Here is a tiny trained network, its code and every weight. The questions are about switching its units off for an input and a class, where a switched-off unit gives its printed mean instead of its output.

import numpy as np


def w(rows, s, z=0):
    codes = np.array(rows[::2]) - 128.0
    scale = np.full(codes.shape[1], s)
    scale[-1] = z or s
    return codes * scale


def norm(h):
    return h / np.sqrt((h * h).mean(-1, keepdims=True) + 1e-5)


def f(y):
    return y / 2 * (1 + np.tanh(0.7978845608 * (y + 0.044715 * y**3)))


def log_softmax(a):
    a = a - a.max(-1, keepdims=True)
    return a - np.log(np.exp(a).sum(-1, keepdims=True))


def net(x, mask):
    res = np.array(x, float).reshape(1, 5) / 4 @ E
    u = 0
    for l in range(2):
        y = f(norm(res) @ A[l][:, :-1].T + A[l][:, -1])
        res = res + np.where(mask[u : u + 3], y, B[l][:, -1]) @ B[l][:, :-1]
        u += 3
    return log_softmax(norm(res)[-1] @ U[:, :-1].T + U[:, -1])


A, B = {}, {}
E = w([
[141,242,190,220,80,162,154,80,207,43,144],'x0',
[152,154,92,151,78,183,156,119,2,94,157],'x1',
[118,156,145,90,139,89,185,24,111,118,134],'x2',
[18,202,149,124,117,148,90,141,157,182,104],'x3',
[118,185,188,90,55,82,110,121,114,71,57],'x4',
],0.0082)
A[0] = w([
[155,64,64,61,116,85,210,202,138,82,147,127],'0.n0',
[20,151,209,1,48,97,117,16,147,131,128,5],'0.n1',
[92,103,28,70,101,246,84,150,101,226,146,53],'0.n2',
],0.006,0.0019)
B[0] = w([
[119,184,122,110,216,16,95,210,116,121,184,214],'0.n0',
[105,152,154,5,144,136,118,172,78,192,182,241],'0.n1',
[75,132,107,146,29,125,127,109,94,221,114,254],'0.n2',
],0.012,0.0045)
A[1] = w([
[108,58,146,153,129,99,77,186,144,146,96,100],'1.n0',
[191,149,113,130,83,150,143,129,111,62,172,198],'1.n1',
[139,76,144,102,182,99,2,96,114,128,71,254],'1.n2',
],0.0094,0.0017)
B[1] = w([
[203,123,156,131,144,254,87,78,100,99,78,243],'1.n0',
[186,114,96,164,119,198,24,113,174,110,83,253],'1.n1',
[139,159,171,140,160,162,123,127,111,55,129,250],'1.n2',
],0.014,0.0035)
U = w([
[98,133,137,179,72,191,95,121,141,159,99,218],'0',
[88,131,174,61,139,142,144,157,26,144,114,142],'1',
[227,76,125,167,171,194,83,111,113,36,81,98],'2',
[75,79,82,151,44,75,247,81,94,159,97,1],'3',
[97,187,172,128,161,34,170,161,146,67,162,158],'4',
],0.013,0.0061)

Each question gives the input, the list of numbers given to net, and the class t.
The units are the neurons (one row each of A and B). Each row of codes is followed by its name. A weight is (code - 128) times the scale printed after its matrix; where a second scale follows, it is the last column's (A, B and U).
mask holds one flag per neuron, layer by layer. A switched-off neuron (its flag False) gives its mean, the last column of its row in B, instead of its output. The means were averaged over made-up inputs and are rounded, as every weight is.
A unit's drop is (log p(t) with every unit on - log p(t) with that unit switched off) / (log p(t) with every unit on - log p(t) with every unit switched off).
The circuit of an input: a set's keep is (log p(t) with only the set's units on - log p(t) with every unit switched off) / (log p(t) with every unit on - log p(t) with every unit switched off). Starting from all 6 units, units are removed one at a time, each time the one whose removal leaves the highest keep (on an exact tie, the one counted first), for as long as the keep stays at least 0.8.
units of the circuit, in order: the units of the circuit, biggest drop first
top k neurons: the k neurons with the biggest drops, biggest first
k most important neurons of layer l: the k neurons of layer l with the biggest drops, biggest first
input [-7,-6,6,-5,2], class 4: 2 most important neurons of layer 0 => 0.n0, 0.n2
input [-5,8,7,-5,-5], class 3: units of the circuit, in order => 1.n0, 0.n1
input [-6,8,-2,0,0], class 3: units of the circuit, in order => 0.n2, 0.n1
input [5,-8,3,-6,-1], class 4: units of the circuit, in order => 1.n0
input [-5,5,7,-7,7], class 4: units of the circuit, in order => 0.n0, 1.n0
input [-1,-8,-5,5,7], class 2: top 3 neurons => 1.n0, 0.n2, 1.n2
input [-8,8,6,2,2], class 3: units of the circuit, in order => 0.n2, 1.n0
input [3,-6,7,7,7], class 1: top 2 neurons => 0.n1, 0.n0
input [7,-4,2,1,0], class 4: top 4 neurons => 1.n0, 1.n1, 0.n2, 0.n1
input [-5,0,-7,0,3], class 2: top 4 neurons => 1.n0, 0.n1, 1.n2, 0.n0
input [7,2,2,8,-5], class 4: top 2 neurons => 1.n0, 1.n1
input [6,-4,6,7,-7], class 4: 2 most important neurons of layer 1 => 1.n1, 1.n0
input [0,3,-7,-1,-7], class 0: top 2 neurons => 0.n2, 0.n1
input [7,-1,-8,1,-3], class 2: top 2 neurons => 0.n2, 0.n1
input [-8,-6,4,-8,6], class 4: top neuron => 0.n0
input [2,-8,4,1,-5], class 4: top 2 neurons => 0.n2, 1.n1
input [4,-2,6,8,-8], class 1: top 2 neurons => 1.n1, 0.n1
input [-2,-8,-6,6,0], class 2: 2 most important neurons of layer 1 => 1.n0, 1.n2
input [-2,1,5,7,-6], class 3: 2 most important neurons of layer 0 => 0.n2, 0.n0
input [-2,-3,6,-8,3], class 4: units of the circuit, in order => 0.n0
